Each row of numbers stands for one node and depends on some of the facts below. Use the named rows to name the rest.

Some facts about the nodes:
nobin Σ:a Δ:i
staklo Σ:f Δ:h
ketar Σ:a π:lavo Δ:g
fena Σ:c Δ:i
gridrem Σ:b π:zugrun,brabrom,figu,teza,plivik Δ:j
moplok Σ:a π:salu,skazes Δ:j
flarel Σ:a Δ:j
tiko Σ:b π:gobuk,ziven Δ:j
draden Σ:f Δ:g
muflotrar Σ:c Δ:h
grupos Σ:b π:stilikol,drazol,pliklol Δ:g
dridrum Σ:b Δ:j
tibramom Σ:a π:voken,dudrum,stogik,fikinil,nila,pliklol Δ:g
meredis Σ:d π:fena,drazol,griditus,staklo,veflum Δ:g
foplir Σ:a Δ:h
rabro Σ:a Δ:i
troser Σ:b Δ:g
petek Σ:c Δ:g
stasamim Σ:c π:plusa,dudrum,truskir,troser,fikinil,matro Δ:h
drazol Σ:b Δ:j
gradil Σ:b π:zustol,kupi Δ:i
drimas Σ:a π:lito Δ:h
zoplar Σ:c Δ:h
bola Σ:b π:flemo,duzus,klistipler Δ:i
voken Σ:b Δ:j
troster Σ:b π:tritri,seflatra,duzus Δ:h
skalek Σ:b Δ:i
duzus Σ:e Δ:g
stogik Σ:a Δ:h
pliklol Σ:a Δ:j
skazes Σ:d Δ:j
labim Σ:a Δ:g
nebil Σ:d Δ:j
ruklis Σ:a Δ:i
kludabon Σ:c π:zubrun,draden Δ:j
nabroples Σ:c π:salu,draden Δ:i
flelol Σ:b π:defle,neklenur,trudor Δ:g
kabri Σ:a π:tulor,troser,draskun,briso Δ:g
trudor Σ:b Δ:g
drizu Σ:a π:flemo,drofle,flevezis Δ:h
seklam Σ:a π:muflotrar,plivik Δ:g
brabrom Σ:d Δ:i
punulis Σ:e Δ:g
potrodrel Σ:a π:tritri,dradi Δ:h
neklenur Σ:a Δ:g
tutruflo Σ:e Δ:g
stumazal Σ:b π:tritri,zakluk,bubus,drasuk Δ:g
nedal Σ:a π:tesem,nobin Δ:h
gromo Σ:b π:futefu,klistipler,feplo,staklo Δ:h
skobres Σ:b Δ:i
braflamik Σ:a Δ:i
zokanem Σ:a π:stogik Δ:h
flebra Σ:e Δ:j
staplel Σ:c π:zoplar Δ:g
drasuk Σ:a Δ:i
dudrum Σ:a Δ:g
bridrutrar Σ:a Δ:i
matro Σ:a Δ:g
dradi Σ:e Δ:i
kozapi Σ:c Δ:g
febise Σ:a Δ:h
nila Σ:c Δ:h
bitru Σ:a π:dradi,veflum Δ:i
pasto Σ:a π:skalek,nebil,grebi,drelel,flufar,skuge,flarel Δ:g
skagran Σ:e Δ:h
lito Σ:a Δ:j
lebur Σ:b Δ:i
plekler Σ:a π:logrik,kupi Δ:h
foram Σ:f π:dridrum,truskir Δ:i
flukol Σ:d Δ:i
zubrun Σ:b Δ:j
muflome Σ:f Δ:g
geflen Σ:e Δ:j
brugur Σ:a Δ:g
lasuk Σ:d Δ:i
brubrebrar Σ:a π:flebra,kozapi,flukol,bridrutrar,drasuk Δ:h
draskun Σ:f Δ:h
gobuk Σ:a Δ:g
tinugrel Σ:b Δ:g
salu Σ:a Δ:g
grestas Σ:a π:nemim,stezum,flevezis,suskun Δ:j
defle Σ:a Δ:h
skora Σ:c π:zoplar,plusa,skalek,figu,skazes Δ:g
faris Σ:d π:punulis,drasuk Δ:i
zotis Σ:e π:vodifa,skuge,febise Δ:j
skilor Σ:b Δ:j
nipem Σ:a π:flemo Δ:g
fikinil Σ:a Δ:j
driflus Σ:a π:ziven Δ:i
stezum Σ:a Δ:g
tulor Σ:c Δ:h
trobik Σ:d π:zoplar,pafleklim,lavo,lasuk,seflatra,truskir,briso Δ:g
bristobul Σ:c π:stezum,veflum Δ:g
vodifa Σ:c Δ:i
grebi Σ:a Δ:i
zoskur Σ:d π:tesem Δ:j
zoklel Σ:f π:stubo,brugir,nobin,tutruflo Δ:j
teza Σ:a Δ:j
futefu Σ:b Δ:i
telak Σ:b Δ:h
tuvure Σ:a π:stilikol,logrik Δ:h
brutok Σ:d π:fena,zakluk Δ:g
seflatra Σ:d Δ:i
skupla Σ:e π:stogik Δ:h
nemim Σ:c Δ:h
suskun Σ:a Δ:h
flistu Σ:a Δ:i
sezas Σ:a π:punulis Δ:h
brezur Σ:a π:petek,lito,geflen,nemim,ziven,listevo Δ:j
zalukin Σ:a π:lebur,kadum,nila Δ:g
ziven Σ:a Δ:g
grutro Σ:b π:rabro,draskun Δ:i
zustol Σ:b Δ:i
listevo Σ:b Δ:j
lavo Σ:a Δ:j
bipir Σ:a π:grebi,skobres,ruklis Δ:i
klisestus Σ:a π:metral,grebi Δ:i
tritri Σ:a Δ:i
skizos Σ:d π:zakluk,tesem,plivik Δ:h
gruka Σ:e π:nemim,matro,brugur Δ:i
voklur Σ:a π:trudor,duzus Δ:i
lotal Σ:c π:lebur,griditus Δ:j
klistipler Σ:c Δ:g
plusa Σ:e Δ:h
stezu Σ:a Δ:g
grogan Σ:a π:zubrun,matro,veflum Δ:j
grona Σ:a π:braflamik,gobuk,telak,listevo Δ:j
skuge Σ:b Δ:i
kadum Σ:b Δ:h
lodo Σ:b π:skilor,fluredros Δ:g
kupi Σ:b Δ:j
sestuzik Σ:c π:defle,vodifa,foplir Δ:i
bregen Σ:b π:dridrum,muflome Δ:h
zifufi Σ:a π:zugrun,muflotrar,skagran,salu,zustol Δ:g
truskir Σ:a Δ:j
ziflum Σ:a π:tinugrel,stezu,fluredros Δ:g
drelel Σ:d Δ:j
pliradrun Σ:b π:kupi Δ:j
skisas Σ:c π:nobin,labim,flufar Δ:i
figu Σ:a Δ:j
veflum Σ:b Δ:i
flufar Σ:a Δ:h
fluredros Σ:a Δ:g
feplo Σ:b Δ:h
zakluk Σ:d Δ:g
drofle Σ:c Δ:i
griditus Σ:b Δ:g
stubo Σ:d Δ:g
bubus Σ:b Δ:h
stilikol Σ:a Δ:i
plavavan Σ:b π:flistu Δ:g
logrik Σ:b Δ:g
nakan Σ:a π:zubrun Δ:h
kloplom Σ:a π:stubo,dridrum,brabrom,stezu,skobres,tutruflo Δ:j
brugir Σ:a Δ:i
briso Σ:a Δ:i
pafleklim Σ:a Δ:g
givil Σ:a π:flistu,geflen,nebil Δ:j
pluzuk Σ:a π:kozapi Δ:j
plivik Σ:a Δ:g
tesem Σ:b Δ:g
flevezis Σ:a Δ:i
flemo Σ:c Δ:g
zugrun Σ:b Δ:h
metral Σ:a Δ:j

Some rows with their names:
-13,-25,71,-8,23,-2,-12,19,-14,51,-43,5,26,-8,-13,42,-47,-14,-52,38,35,-18,5,19,-7,-24,23,29,-5,13,4,29,-13,11,-42,-72,-46: kludabon
39,-13,32,5,-24,-30,-2,17,-15,29,-24,-32,4,-7,6,45,-28,37,-26,6,67,-40,36,20,-56,-12,12,57,0,53,22,-7,-11,-23,-39,-8,-33: dradi
-7,-1,70,16,21,12,-13,13,-28,37,-24,-9,34,-10,4,51,-26,4,-47,27,30,-14,29,-1,-34,-8,27,46,-14,23,26,12,-21,-12,-48,-30,-22: bitru
25,-29,38,-8,-8,-30,-3,17,-24,35,-41,-9,0,-22,9,31,-25,28,-22,-10,41,-50,34,15,-59,-19,20,41,5,68,47,-13,-11,-20,-31,-10,-40: braflamik
2,-22,54,-2,16,4,6,27,-2,35,-24,-15,24,-11,24,58,-1,12,-26,2,15,-26,30,11,-36,-24,38,9,4,25,47,8,-7,-3,-34,-52,-33: grona
22,-57,26,-16,-40,-34,-2,5,-14,30,-38,-13,-4,0,-8,77,5,51,4,-9,45,-39,6,42,-39,-27,12,41,13,62,1,5,4,-16,-13,-32,-42: voken
24,-54,29,3,-34,-31,-20,3,-22,32,-44,-13,6,-7,-9,63,-3,54,-1,-1,44,-37,11,40,-47,-19,5,47,-3,70,0,-2,3,-35,-10,-17,-35: lebur
-17,8,74,-1,12,12,2,7,-25,34,-19,-5,29,-1,-5,71,-30,-12,-55,29,38,-10,22,-9,-21,-15,32,57,2,7,12,23,-24,13,-59,-42,-31: grogan
46,-25,25,10,-22,-41,19,22,-7,31,-17,-34,-2,-8,13,41,-9,29,-18,0,59,-52,45,29,-54,-25,28,52,2,55,28,-6,8,-7,-16,-19,-26: punulis
44,-29,23,8,-20,-39,18,23,-8,30,-17,-34,-6,-6,15,42,-7,28,-15,-1,60,-50,47,29,-54,-23,28,54,1,54,29,-2,4,-7,-15,-20,-25: duzus
29,-47,28,6,-42,-37,-22,8,-6,30,-51,-4,23,-15,-9,64,-3,41,-7,-2,37,-48,8,32,-47,-27,-1,42,1,72,-4,-12,17,-41,-4,-17,-47: zustol
11,-16,55,22,15,-7,6,28,0,38,-26,-7,41,-21,22,44,2,-7,-37,14,9,-41,39,7,-36,-32,42,21,-8,34,38,-4,17,-5,-13,-44,-26: zifufi
21,-61,40,-26,2,-32,-8,18,-6,47,-43,2,-9,-31,-12,-4,-43,14,-16,4,44,-54,12,36,-35,-25,9,35,14,69,26,1,-8,0,-18,-48,-34: tulor
30,-52,22,8,-44,-46,-5,10,-1,32,-46,-1,20,-13,-9,66,8,23,-7,-3,34,-58,15,31,-42,-39,12,54,4,67,-9,-6,32,-23,14,-25,-42: logrik
14,-32,36,17,-36,-8,-19,27,43,30,-48,4,77,-16,10,95,21,0,-20,5,-3,-42,2,15,-27,-46,5,5,7,28,-15,-5,44,-35,6,-59,-63: pliradrun
23,-61,38,-14,6,-50,2,23,-21,52,-55,2,-14,-21,-8,6,-39,9,-24,8,46,-56,23,39,-36,-34,25,39,-3,64,28,6,3,3,-5,-45,-43: petek
25,-53,31,3,-34,-33,-19,4,-23,31,-44,-12,6,-8,-11,62,-3,54,-2,1,45,-38,10,41,-47,-20,5,47,-3,72,0,-3,5,-34,-11,-17,-35: futefu

Which node is each row?
No name comes twice in this set of rows, the named rows included.
5,-29,51,17,26,1,7,29,-10,37,-21,-17,21,-13,25,43,5,4,-25,8,13,-29,44,14,-38,-24,46,24,-12,29,47,13,0,-2,-14,-46,-15  nipem
21,-26,41,-6,-7,-37,16,12,-30,36,-31,-6,-6,-16,0,35,-21,10,-29,-2,45,-52,39,12,-50,-26,34,62,5,59,36,-3,-3,4,-21,-17,-31  stezum
1,-23,52,-1,17,7,5,28,-3,35,-24,-16,23,-9,25,60,-2,9,-25,1,16,-24,31,10,-35,-23,37,13,4,21,46,11,-11,-4,-34,-52,-32  brezur
5,-25,54,17,25,9,-12,28,-12,37,-28,-17,28,-16,26,42,-5,20,-26,8,14,-23,37,13,-45,-13,32,13,-13,32,50,4,-11,-22,-30,-38,-23  voklur
24,-25,45,-6,-4,-29,0,13,-30,36,-35,-12,-2,-21,7,30,-24,34,-24,-4,42,-46,33,18,-58,-16,23,37,3,69,48,-15,-11,-17,-36,-11,-35  tritri
7,-46,46,27,-5,5,-28,14,-7,33,-33,-18,37,-3,5,75,14,43,-8,18,18,-15,12,36,-32,-16,14,21,-20,38,0,13,8,-37,-8,-43,-22  grutro
24,-58,43,-24,1,-35,-8,17,-4,48,-42,0,-3,-33,-13,-6,-42,16,-18,7,41,-57,10,38,-33,-26,9,27,14,73,26,-6,-1,0,-19,-50,-36  muflotrar
21,-66,36,-14,10,-46,2,24,-22,52,-54,-1,-18,-18,-4,6,-35,11,-20,6,44,-52,24,42,-35,-31,28,35,-4,62,32,11,0,2,-4,-48,-39  flemo
25,-25,39,-4,-11,-40,15,16,-21,35,-34,-4,3,-21,4,34,-17,7,-28,-4,39,-58,39,12,-51,-30,33,53,6,62,38,-10,7,0,-17,-18,-35  salu
26,-57,32,-7,-36,-27,-10,-3,-9,28,-22,-14,5,-15,-17,51,4,48,6,-1,43,-44,6,42,-38,-21,4,49,14,76,-4,-6,9,-15,-8,-29,-18  bubus
21,-49,32,-13,-41,-34,-1,1,-16,30,-38,-11,2,0,-13,78,0,48,-3,-3,47,-39,4,41,-37,-28,11,44,13,61,-4,4,6,-13,-17,-32,-42  drazol
45,-24,24,-4,-30,-27,7,18,10,25,-9,-31,4,-18,8,32,-16,28,-12,-5,58,-53,33,21,-53,-17,8,52,19,60,23,-13,-2,-11,-27,-21,-22  skagran
4,-14,58,1,12,4,5,26,0,35,-23,-12,31,-13,21,59,-4,6,-33,7,14,-29,29,8,-34,-25,35,9,5,25,42,4,-3,-2,-35,-51,-36  moplok

The same nodes again, as new rows of numbers:
Named rows:
17,-15,-18,28,-25,-16,24,36,12,11,58,9,15,-3,9,2,0,9,-50,-8,-38,-20,-11,-13,6,-25,-18,0,-35,17,-29,-10,0,21,-24,-9,6,-23,-66: nila
17,2,17,30,-3,-6,13,33,-3,21,36,29,17,-13,10,2,-6,11,-19,-1,-54,-11,-15,-17,7,-9,-9,-18,5,11,-13,-10,-6,-7,-1,-7,21,-31,-16: skagran
32,12,13,63,-19,21,-6,-17,-1,12,58,5,9,13,24,2,0,1,-27,12,-63,-11,-31,5,1,-3,-20,-16,15,23,4,-17,-28,-40,-19,-13,1,-21,25: zifufi
35,-13,-33,43,-37,-16,31,33,8,22,66,-29,25,18,12,11,-18,0,-9,-9,-52,-16,-16,11,-10,-4,-19,-8,-25,37,-12,-15,-26,-25,-46,-19,-11,-23,-29: bristobul
22,-11,12,53,-11,-27,4,42,-17,29,52,-26,48,14,38,15,-30,-6,8,-10,-68,-7,-14,4,-24,1,24,-16,13,17,-4,-17,-23,-26,-13,16,-20,-31,-16: brutok
15,-9,-20,30,-5,-26,29,66,4,37,42,-18,52,0,7,11,-19,10,-6,-12,-25,-12,-3,-13,2,9,-7,-10,-23,22,-7,-14,-7,-9,-23,-6,13,-17,-30: feplo
35,-16,3,6,-18,26,22,50,1,6,49,-4,21,-7,-5,2,-13,17,27,-14,-55,-15,-13,-12,0,-16,-24,-13,-4,26,-18,-7,-9,25,-24,-17,9,-17,-36: vodifa
38,9,1,51,-7,13,-14,-20,8,-1,56,12,13,10,22,-9,16,6,-19,14,-55,-3,-26,-8,2,-16,-30,-7,-8,13,4,-14,-19,-29,-28,-11,3,-18,-1: moplok
36,-10,0,35,-3,18,1,21,18,17,67,14,0,11,18,6,4,14,-27,1,-53,-15,-25,-3,5,-12,-22,8,-3,13,-23,-14,-8,6,-8,-14,4,-20,-44: pafleklim
26,-20,6,18,-9,-15,37,66,1,18,11,-1,32,-7,13,17,-16,11,11,-4,-46,-11,-16,-9,-5,5,-1,-5,-24,9,-22,-7,-2,-5,-6,-6,7,-16,-44: dradi
31,-14,13,21,-2,-9,28,56,2,38,37,17,20,8,17,19,-21,8,34,3,-49,-11,-13,-7,0,-2,2,-12,12,27,-13,-13,0,-12,-6,1,8,-31,-29: punulis
26,-5,-14,30,5,-17,18,51,2,25,51,-9,36,-2,7,7,-10,10,-31,-16,-27,-25,-4,-11,1,-1,-12,-1,-32,20,-14,-11,-12,4,-16,-2,9,-21,-38: kadum
45,1,-42,44,-5,10,15,21,0,31,83,-28,17,12,-6,13,-18,14,21,-17,-55,-17,-11,-9,-11,-11,-25,-6,-6,42,4,-16,-41,-8,-32,-6,1,-7,0: plavavan
31,3,-10,47,-10,1,17,35,-6,35,61,-27,34,19,9,17,-22,4,24,-8,-50,-14,-11,2,-9,-1,-9,-19,-5,38,7,-19,-41,-36,-31,-3,1,-13,9: flelol
21,7,-16,54,-32,-9,3,-2,6,10,37,3,28,3,12,-7,-6,2,-41,8,-50,-6,-24,-4,4,-6,-21,-12,-2,7,-2,-15,-8,-23,-32,-17,18,-18,0: plekler
43,18,13,39,-8,8,-6,-31,-1,2,78,-5,19,8,24,-8,-2,-2,5,10,-74,-5,-17,-10,-1,-43,-21,-36,18,-3,20,-12,-26,-39,-7,-4,-1,-12,23: zoklel
38,-3,21,26,8,22,-13,7,13,0,54,24,12,6,19,-5,17,13,-1,12,-44,-7,-23,-13,7,-22,-32,-8,6,10,-5,-12,-8,-8,-13,-9,16,-21,-23: teza

Name these rows:
No name comes twice in this set of rows, the named rows included.
22,19,-2,51,-7,6,6,21,-7,22,64,-9,29,-3,4,0,-9,9,-34,-8,-43,-20,-13,-10,2,-9,-11,-18,-10,20,9,-15,-36,-9,-22,-7,16,-20,12  bregen
49,2,-61,40,-2,-7,11,14,5,22,79,-26,37,10,-9,5,-4,11,31,-8,-49,-5,-10,-18,-19,-20,-39,-8,-26,38,9,-15,-42,-13,-42,-12,-2,-5,-8  tiko
36,0,-1,23,25,11,-2,41,0,19,60,-4,26,3,7,2,3,13,23,-6,-35,-14,-7,-16,-4,-17,-23,-11,-9,26,3,-11,-25,-10,-14,-6,12,-17,-20  skilor
52,-9,-51,18,8,1,12,13,17,21,60,15,10,3,-19,4,-1,19,44,-5,-66,-6,-15,-30,-12,-30,-54,-2,-14,30,-13,-9,-21,9,-1,-14,5,-15,-40  geflen
35,-4,-28,52,-18,-11,1,-18,16,4,40,-10,25,22,18,-1,7,1,-23,13,-48,1,-28,-1,-12,-10,-34,5,-32,15,-1,-15,-22,-36,-41,-14,-5,-9,-18  grogan
40,0,4,18,5,12,10,10,9,16,84,9,-3,13,17,8,-5,8,7,-4,-71,-22,-14,-9,7,-37,-2,-7,11,-2,-9,-11,-11,5,15,-1,-4,-18,-32  muflome
48,9,-17,44,-6,-1,2,-12,-2,8,53,9,16,6,3,0,-8,5,20,8,-68,3,-21,-17,-12,-20,-37,-23,3,25,9,-13,-36,-33,-21,-3,13,-20,14  zotis
40,-4,-54,50,-24,-15,6,-15,20,11,53,-15,30,19,3,1,-1,1,4,9,-54,6,-26,-8,-14,-13,-42,-2,-24,24,1,-17,-23,-40,-44,-25,-3,-7,-8  grestas
22,-9,29,45,-18,-20,15,48,-21,19,19,-37,60,-11,28,12,-32,0,31,-11,-61,-4,-15,-6,-24,2,22,-30,8,0,-4,-13,-21,-25,-15,9,-13,-24,1  faris
32,-11,15,10,2,-20,20,48,7,23,20,7,31,0,26,10,-12,7,45,10,-40,2,-13,-15,-3,-8,-6,-21,0,21,-2,-11,-2,-42,-10,-3,17,-27,-26  flebra
33,-2,3,51,-13,11,2,-6,10,18,59,5,3,14,19,6,-1,4,-32,11,-61,-12,-25,4,0,-10,-18,2,-7,16,-9,-17,-16,-12,-14,-12,-5,-18,-19  ketar
37,-6,-2,35,12,7,15,56,8,24,78,-9,10,8,7,13,4,18,-33,-7,-43,-27,-11,-1,0,-16,-11,15,-33,29,-15,-10,-27,16,-4,-3,-10,-16,-57  troser
36,3,11,78,-13,-9,-3,-7,-12,17,67,-11,23,6,23,7,-13,-4,-36,-13,-83,-15,-22,8,-23,-16,9,-5,-5,9,2,-18,-47,-8,-12,18,-30,-27,-8  trobik
41,19,16,53,-6,31,-18,-34,3,-3,58,13,12,9,20,-11,11,1,-9,15,-64,3,-30,-8,-2,-25,-29,-24,12,14,20,-16,-32,-33,-31,-9,13,-17,24  kloplom

Now the same nodes, written a new way:
Some nodes and their rows:
-42,-5,-18,-4,11,-16,74,15,19,-15,-25,22,1,-13,0,-3,15,6,27,1,3,27,-11,-35,-5,-16,16,8: skizos
3,3,2,-10,-1,11,7,3,8,-13,-9,8,-1,4,-3,4,8,0,6,3,13,-16,1,-5,-3,-5,-13,5: voklur
-10,7,0,-8,-1,-1,-2,1,0,-4,2,0,0,3,3,3,3,7,0,3,9,-9,-4,1,-6,2,-9,7: grona
6,-4,2,-6,0,11,-11,-2,3,-3,6,-3,0,5,1,0,-6,-8,-3,-3,4,8,9,-1,1,6,2,-9: flevezis
9,5,14,3,-3,9,7,2,3,-11,-20,3,0,-3,0,-1,5,-1,8,3,2,-20,4,0,-4,-6,-20,-13: foram
-21,8,3,2,-4,0,-4,1,0,3,0,2,3,4,0,4,10,8,1,4,6,-17,-9,0,-4,-1,-4,2: lotal
-11,8,0,-11,0,-3,8,4,4,-7,0,3,-1,3,4,1,0,8,5,3,9,0,-6,-4,-7,-2,-7,9: kloplom
-4,-4,1,-6,2,-1,-1,1,-1,-2,8,-10,-1,2,-4,-4,-7,-2,-9,-3,-8,12,-1,-2,0,4,10,3: defle
-8,2,8,2,-3,8,1,0,6,-4,-7,6,1,8,-1,1,4,-1,3,2,4,-8,6,-4,2,-5,-1,-3: sestuzik
7,-2,4,-6,1,9,-9,-1,3,-5,4,-2,0,6,3,-1,-7,-6,-2,-3,4,9,11,-1,1,3,0,-5: flistu
-11,5,3,-6,-1,6,-21,-1,-5,4,12,-7,1,2,3,-5,-8,3,-2,-2,-2,3,6,6,-6,5,-2,6: fikinil
6,-5,-1,4,-3,-4,13,1,-1,-4,-5,-1,2,-12,-8,-1,-2,5,0,1,-7,-15,-12,0,2,-6,5,7: gromo
13,-2,-4,-2,4,-6,-4,-2,-2,3,7,-1,-4,7,2,6,0,-5,-6,0,6,10,-3,3,2,8,1,-3: salu
-18,7,10,1,-1,-1,-16,-1,-4,9,4,-8,1,6,7,-5,-9,-1,-2,-1,-5,16,-1,-3,-4,7,6,-9: flebra
-9,3,2,-6,0,-1,-13,-2,-3,3,12,-8,1,3,8,-2,-11,2,-4,-3,1,15,2,2,-3,7,4,0: metral
5,-2,6,-7,1,9,-9,-1,4,-5,4,-3,0,5,3,-1,-8,-7,-2,-3,3,11,10,-2,2,3,2,-6: grebi
13,-3,-2,-2,4,1,-12,-2,-4,7,10,-3,-2,4,-1,0,-1,-7,-4,-1,0,16,1,4,0,9,1,-2: brugur

Which node is each row?
No name comes twice in this set of rows, the named rows included.
11,3,-7,-4,1,-15,17,1,5,-9,-3,7,-7,12,5,12,4,3,-4,5,13,-4,-6,-1,2,-3,-9,4  zifufi
-13,0,10,2,0,1,-9,1,-5,5,0,-11,-1,4,-4,-5,-4,-4,-8,-2,-14,11,-2,-6,-1,4,10,-4  plusa
-27,27,33,-9,-6,32,-33,9,-14,-8,-22,6,-4,1,-29,-20,30,19,14,7,-37,-68,36,14,-20,-36,-48,47  skupla
18,-7,-6,0,3,4,-16,-4,-6,12,9,-3,-1,3,-6,6,12,-9,-8,0,9,-1,-13,7,-1,16,-3,-8  matro
-14,-4,3,6,-1,1,-6,1,-3,6,6,-8,2,3,-7,-3,0,-1,-9,-3,-11,4,-5,-3,2,5,14,-3  nemim
2,2,6,2,-4,14,-8,-1,2,1,-11,1,1,8,-6,10,18,-6,-3,4,16,-29,-14,-4,-2,6,-12,-15  gruka
24,15,-2,7,-14,-35,38,-5,9,-30,-16,7,-9,17,23,22,-26,17,-14,5,13,-42,20,4,21,-26,-12,3  gradil
-20,0,9,4,-1,5,-12,2,-5,4,5,-8,1,2,-8,-9,-3,1,-6,-3,-19,4,8,-2,0,-3,11,6  nila
-22,-4,-15,8,9,-7,20,3,1,11,-4,10,1,-6,4,-4,9,-5,13,-4,-2,27,11,-9,1,-1,10,-6  zakluk
9,-1,-6,-8,6,-10,26,6,9,-9,-7,14,-5,3,1,4,8,1,10,6,11,15,-11,-9,-3,-5,-5,7  seklam
-9,-1,-14,10,-7,2,-6,-6,-1,13,-1,-1,6,6,-6,24,34,1,-15,6,36,-49,-47,2,-2,22,-6,-18  kludabon
4,-3,4,-8,2,9,-1,1,7,-7,2,0,0,4,2,-2,-7,-7,2,-2,5,16,6,-6,0,3,2,-6  drasuk
3,1,1,3,-4,-4,-6,-2,-4,3,5,-3,4,-12,6,-6,-17,6,5,-1,-7,8,-1,6,0,-3,8,3  dridrum
-18,3,4,3,-3,9,-5,3,-3,1,-5,-1,1,2,-16,0,20,5,-5,2,-6,-32,-7,-1,-3,-4,-6,9  stasamim
20,-5,2,12,2,-3,-3,-4,-7,12,-4,-7,-1,-2,2,3,3,-10,-5,1,2,3,-12,7,1,15,-6,-24  draden

